Below are the code and all the weights of a small trained network. Each question names an input and a class and asks about switching units off, where a switched-off unit gives its printed mean instead of its output.

import numpy as np


def w(rows, s, z=0):
    codes = np.array(rows[::2]) - 128.0
    scale = np.full(codes.shape[1], s)
    scale[-1] = z or s
    return codes * scale


def norm(h):
    return h / np.sqrt((h * h).mean(-1, keepdims=True) + 1e-5)


def f(y):
    return y / 2 * (1 + np.tanh(0.7978845608 * (y + 0.044715 * y**3)))


def log_softmax(a):
    a = a - a.max(-1, keepdims=True)
    return a - np.log(np.exp(a).sum(-1, keepdims=True))


def net(x, mask):
    res = np.array(x, float).reshape(1, 5) / 4 @ E
    u = 0
    for l in range(4):
        y = f(norm(res) @ A[l][:, :-1].T + A[l][:, -1])
        res = res + np.where(mask[u : u + 5], y, B[l][:, -1]) @ B[l][:, :-1]
        u += 5
    return log_softmax(norm(res)[-1] @ U[:, :-1].T + U[:, -1])


A, B = {}, {}
E = w([
[137,22,148,191,126,197,149,96,225,81,216,226],'x0',
[146,132,109,126,116,124,140,139,122,103,135,129],'x1',
[78,100,229,44,106,73,126,83,75,25,185,183],'x2',
[141,78,247,165,2,98,156,178,143,178,122,147],'x3',
[130,141,134,140,123,133,120,124,125,121,144,110],'x4',
],0.0069)
A[0] = w([
[84,127,144,145,115,149,130,87,117,50,93,170,2],'0.n0',
[131,169,110,120,129,91,146,172,82,175,63,48,170],'0.n1',
[95,207,143,47,104,45,142,102,49,143,103,98,85],'0.n2',
[70,137,65,72,206,156,98,55,72,74,159,152,109],'0.n3',
[132,130,2,82,219,181,58,89,157,117,145,101,149],'0.n4',
],0.0069,0.0033)
B[0] = w([
[180,95,213,135,155,37,111,119,125,97,162,64,139],'0.n0',
[134,1,104,121,147,136,87,226,132,171,206,70,222],'0.n1',
[92,210,96,148,43,180,196,50,97,102,85,176,208],'0.n2',
[166,214,106,140,242,125,156,171,120,219,201,126,215],'0.n3',
[67,66,133,164,40,59,66,90,144,44,79,162,255],'0.n4',
],0.0087,0.0086)
A[1] = w([
[118,209,87,136,171,119,161,70,99,118,162,183,151],'1.n0',
[143,90,124,184,253,139,164,21,170,36,77,128,7],'1.n1',
[90,103,105,124,56,144,86,115,83,96,49,69,62],'1.n2',
[82,179,47,91,180,105,126,145,133,107,71,76,85],'1.n3',
[148,157,106,113,100,233,205,166,169,199,136,117,53],'1.n4',
],0.0058,0.0017)
B[1] = w([
[136,126,104,88,144,164,153,120,113,225,80,102,251],'1.n0',
[117,93,183,180,133,154,255,129,111,114,110,83,249],'1.n1',
[144,68,203,130,197,95,118,74,137,83,106,178,250],'1.n2',
[31,165,163,87,95,84,122,165,196,130,179,132,219],'1.n3',
[162,180,190,100,165,98,120,174,181,121,141,102,207],'1.n4',
],0.0096,0.0027)
A[2] = w([
[70,172,103,54,228,237,249,147,120,146,241,134,4],'2.n0',
[222,75,211,78,240,81,135,77,192,127,232,177,95],'2.n1',
[139,142,168,97,92,130,181,25,76,97,139,175,180],'2.n2',
[137,118,88,188,255,147,163,75,136,91,169,176,31],'2.n3',
[189,163,65,156,103,245,100,141,239,155,98,163,33],'2.n4',
],0.0058,0.0022)
B[2] = w([
[170,193,39,98,190,57,168,33,147,113,108,64,219],'2.n0',
[185,79,133,154,141,38,79,146,146,131,173,92,255],'2.n1',
[72,55,105,162,71,200,76,145,73,170,123,149,233],'2.n2',
[219,118,189,133,128,213,74,110,74,91,28,109,221],'2.n3',
[156,224,255,153,175,109,151,99,136,167,126,207,161],'2.n4',
],0.0095,0.0042)
A[3] = w([
[154,175,173,139,168,111,139,104,199,138,174,162,2],'3.n0',
[244,132,176,128,153,172,156,222,122,212,156,86,11],'3.n1',
[105,125,142,185,90,182,137,119,123,91,3,157,10],'3.n2',
[118,109,83,86,190,101,34,176,189,121,112,30,87],'3.n3',
[168,120,134,250,95,126,143,72,199,115,131,189,88],'3.n4',
],0.0074,0.003)
B[3] = w([
[195,185,214,114,116,115,195,40,146,55,100,227,154],'3.n0',
[229,167,81,16,123,179,134,105,76,165,85,91,220],'3.n1',
[139,216,86,199,130,255,117,123,113,46,51,148,197],'3.n2',
[126,47,193,152,83,145,120,133,131,81,203,166,245],'3.n3',
[58,231,77,90,181,87,141,171,187,133,127,157,253],'3.n4',
],0.01,0.0058)
U = w([
[46,26,146,162,80,63,79,169,172,99,211,142,255],'0',
[208,79,133,50,89,206,116,182,108,176,127,62,63],'1',
[78,187,96,201,167,215,124,131,191,47,32,174,125],'2',
[200,218,193,102,147,109,182,139,213,153,110,208,54],'3',
[56,219,56,104,152,100,184,64,93,169,108,94,120],'4',
[64,105,165,158,34,246,135,98,53,112,51,169,68],'5',
[234,78,157,180,223,82,130,59,117,82,142,88,80],'6',
],0.014,0.0032)

Each question gives the input, the list of numbers given to net, and the class t.
The units are the neurons (one row each of A and B). Each row of codes is followed by its name. A weight is (code - 128) times the scale printed after its matrix; where a second scale follows, it is the last column's (A, B and U).
mask holds one flag per neuron, layer by layer. A switched-off neuron (its flag False) gives its mean, the last column of its row in B, instead of its output. The means were averaged over made-up inputs and are rounded, as every weight is.
A unit's drop is (log p(t) with every unit on - log p(t) with that unit switched off) / (log p(t) with every unit on - log p(t) with every unit switched off).
The circuit of an input: a set's keep is (log p(t) with only the set's units on - log p(t) with every unit switched off) / (log p(t) with every unit on - log p(t) with every unit switched off). Starting from the 12 units with the biggest drops (on a tie, the unit counted first), units are removed one at a time, each time the one whose removal leaves the highest keep (on an exact tie, the one counted first), for as long as the keep stays at least 0.8.
circuit, biggest first: the units of the circuit, biggest drop first
top k neurons: the k neurons with the biggest drops, biggest first
top k neurons in layer l: the k neurons of layer l with the biggest drops, biggest first
drop when u is switched off: that unit's drop, to one decimal
input [1,1,-1,5,-6], class 3: circuit, biggest first : 0.n4
input [-1,0,1,0,-5], class 4: top 2 neurons : 0.n4; 0.n2
input [4,-4,0,1,-5], class 3: top 4 neurons : 0.n4; 0.n2; 1.n2; 3.n4
input [-7,-2,-4,4,4], class 1: top 2 neurons : 0.n4; 0.n1
input [5,-8,0,0,-3], class 2: top 3 neurons : 0.n3; 0.n1; 1.n1
input [0,3,2,4,-8], class 5: top 2 neurons : 0.n3; 0.n1
input [0,-4,8,7,4], class 5: top 4 neurons : 0.n1; 2.n2; 0.n3; 1.n4
input [4,-5,-5,1,-5], class 3: top 2 neurons : 0.n4; 2.n4
input [0,-5,1,-5,-1], class 4: top 4 neurons : 0.n1; 0.n3; 2.n1; 1.n2
input [4,-2,2,-7,1], class 6: top 2 neurons : 0.n3; 0.n2
input [-7,6,-8,3,-3], class 1: top 2 neurons : 0.n4; 3.n1
input [0,5,8,3,-2], class 5: top 3 neurons : 0.n1; 2.n2; 0.n2
input [-1,2,8,0,-4], class 4: circuit, biggest first : 0.n4; 2.n0
input [5,8,-2,6,-4], class 3: circuit, biggest first : 0.n4
input [1,-2,0,4,-6], class 3: top 2 neurons : 0.n1; 0.n4
input [6,0,2,-7,7], class 6: top 2 neurons in layer 0 : 0.n3; 0.n2
input [0,-2,5,-1,4], class 4: top 2 neurons in layer 0 : 0.n1; 0.n2
input [0,3,4,8,-2], class 5: top 2 neurons in layer 2 : 2.n2; 2.n1
input [8,-5,-7,6,1], class 3: drop when 0.n4 is switched off : 0.1
input [-8,7,8,5,-6], class 5: circuit, biggest first : 0.n2
input [-8,-3,-7,0,-3], class 0: drop when 3.n3 is switched off : 0.2
input [5,-6,8,-7,8], class 6: drop when 0.n3 is switched off : 0.2
